Below is a small trained network, with its code and all its weights. Each question gives an input and a class and asks what happens when units are switched off, that is, made to give their printed mean instead of their output.

import numpy as np


def w(rows, s, z=0):
    codes = np.array(rows[::2]) - 128.0
    scale = np.full(codes.shape[1], s)
    scale[-1] = z or s
    return codes * scale


def f(y):
    return y / 2 * (1 + np.tanh(0.7978845608 * (y + 0.044715 * y**3)))


def log_softmax(a):
    a = a - a.max(-1, keepdims=True)
    return a - np.log(np.exp(a).sum(-1, keepdims=True))


def net(x, mask):
    res = np.array(x, float).reshape(1, 6) / 4 @ E
    y = f(res @ A[0][:, :-1].T + A[0][:, -1])
    res = res + np.where(mask, y, B[0][:, -1]) @ B[0][:, :-1]
    return log_softmax(res[-1] @ U[:, :-1].T + U[:, -1])


A, B = {}, {}
E = w([
[77,31,76,55,90],'x0',
[125,127,126,128,131],'x1',
[129,128,129,127,127],'x2',
[147,160,183,2,126],'x3',
[129,130,126,126,129],'x4',
[212,50,157,128,160],'x5',
],0.013)
A[0] = w([
[214,24,155,129,198,200],'neuron 0',
[153,176,232,3,85,193],'neuron 1',
[215,225,197,103,157,160],'neuron 2',
[206,81,167,95,158,125],'neuron 3',
[98,120,151,35,94,126],'neuron 4',
[36,210,106,132,50,255],'neuron 5',
],0.0081,0.0079)
B[0] = w([
[194,52,172,159,91,235],'neuron 0',
[155,158,138,8,172,253],'neuron 1',
[90,122,189,143,200,233],'neuron 2',
[148,102,148,112,132,182],'neuron 3',
[197,153,74,24,88,182],'neuron 4',
[45,182,68,128,142,243],'neuron 5',
],0.012)
U = w([
[89,234,121,212,146,240],'0',
[76,206,142,79,211,41],'1',
[209,137,177,225,143,254],'2',
[143,100,212,91,199,52],'3',
[21,68,33,107,118,197],'4',
[135,185,63,44,80,58],'5',
[128,26,101,147,2,155],'6',
[207,108,130,57,73,26],'7',
],0.0091,0.0033)

Each question gives the input, the list of numbers given to net, and the class t.
The units are the neurons (one row each of A and B). Each row of codes is followed by its name. A weight is (code - 128) times the scale printed after its matrix; where a second scale follows, it is the last column's (A, B and U).
mask holds one flag per neuron, in row order. A switched-off neuron (its flag False) gives its mean, the last column of its row in B, instead of its output. The means were averaged over made-up inputs and are rounded, as every weight is.
A unit's drop is (log p(t) with every unit on - log p(t) with that unit switched off) / (log p(t) with every unit on - log p(t) with every unit switched off).
The circuit of an input: a set's keep is (log p(t) with only the set's units on - log p(t) with every unit switched off) / (log p(t) with every unit on - log p(t) with every unit switched off). Starting from all 6 units, units are removed one at a time, each time the one whose removal leaves the highest keep (on an exact tie, the one counted first), for as long as the keep stays at least 0.8.
circuit, biggest first: the units of the circuit, biggest drop first
k most important neurons: the k neurons with the biggest drops, biggest first
drop of u: that unit's drop, to one decimal
input [5,-4,8,-1,3,1], class 6: most important neuron	[neuron 1]
input [3,-2,-7,5,-6,-1], class 5: 3 most important neurons	[neuron 4; neuron 0; neuron 2]
input [7,-7,-2,0,2,5], class 6: circuit, biggest first	[neuron 1; neuron 0]
input [2,6,4,4,-6,2], class 7: 3 most important neurons	[neuron 5; neuron 4; neuron 2]
input [5,3,1,4,-5,0], class 5: circuit, biggest first	[neuron 0; neuron 4]
input [5,3,-8,-3,4,1], class 6: 3 most important neurons	[neuron 1; neuron 5; neuron 2]
input [6,4,6,2,3,-4], class 5: 2 most important neurons	[neuron 4; neuron 2]
input [6,1,2,2,-2,-2], class 5: circuit, biggest first	[neuron 4; neuron 0]
input [1,-3,-7,0,4,-3], class 4: circuit, biggest first	[neuron 1; neuron 5]
input [-1,-8,-5,-1,3,3], class 2: 2 most important neurons	[neuron 1; neuron 4]
input [-2,2,-8,-4,0,2], class 2: circuit, biggest first	[neuron 5; neuron 1]
input [4,-8,-6,0,0,3], class 6: 2 most important neurons	[neuron 1; neuron 2]
input [7,-4,-8,1,-4,0], class 5: 2 most important neurons	[neuron 4; neuron 0]
input [2,8,7,-8,8,5], class 6: circuit, biggest first	[neuron 2; neuron 0]
input [2,2,-3,5,3,-3], class 5: 2 most important neurons	[neuron 4; neuron 2]
input [0,-1,2,-2,-2,-7], class 0: circuit, biggest first	[neuron 1]
input [6,2,-3,1,-1,-2], class 5: 2 most important neurons	[neuron 4; neuron 2]
input [7,5,0,0,-4,8], class 6: drop of neuron 0	0.2
input [3,5,7,-4,4,3], class 6: drop of neuron 1	0.2
input [5,7,-1,-6,0,6], class 6: drop of neuron 3	0.0
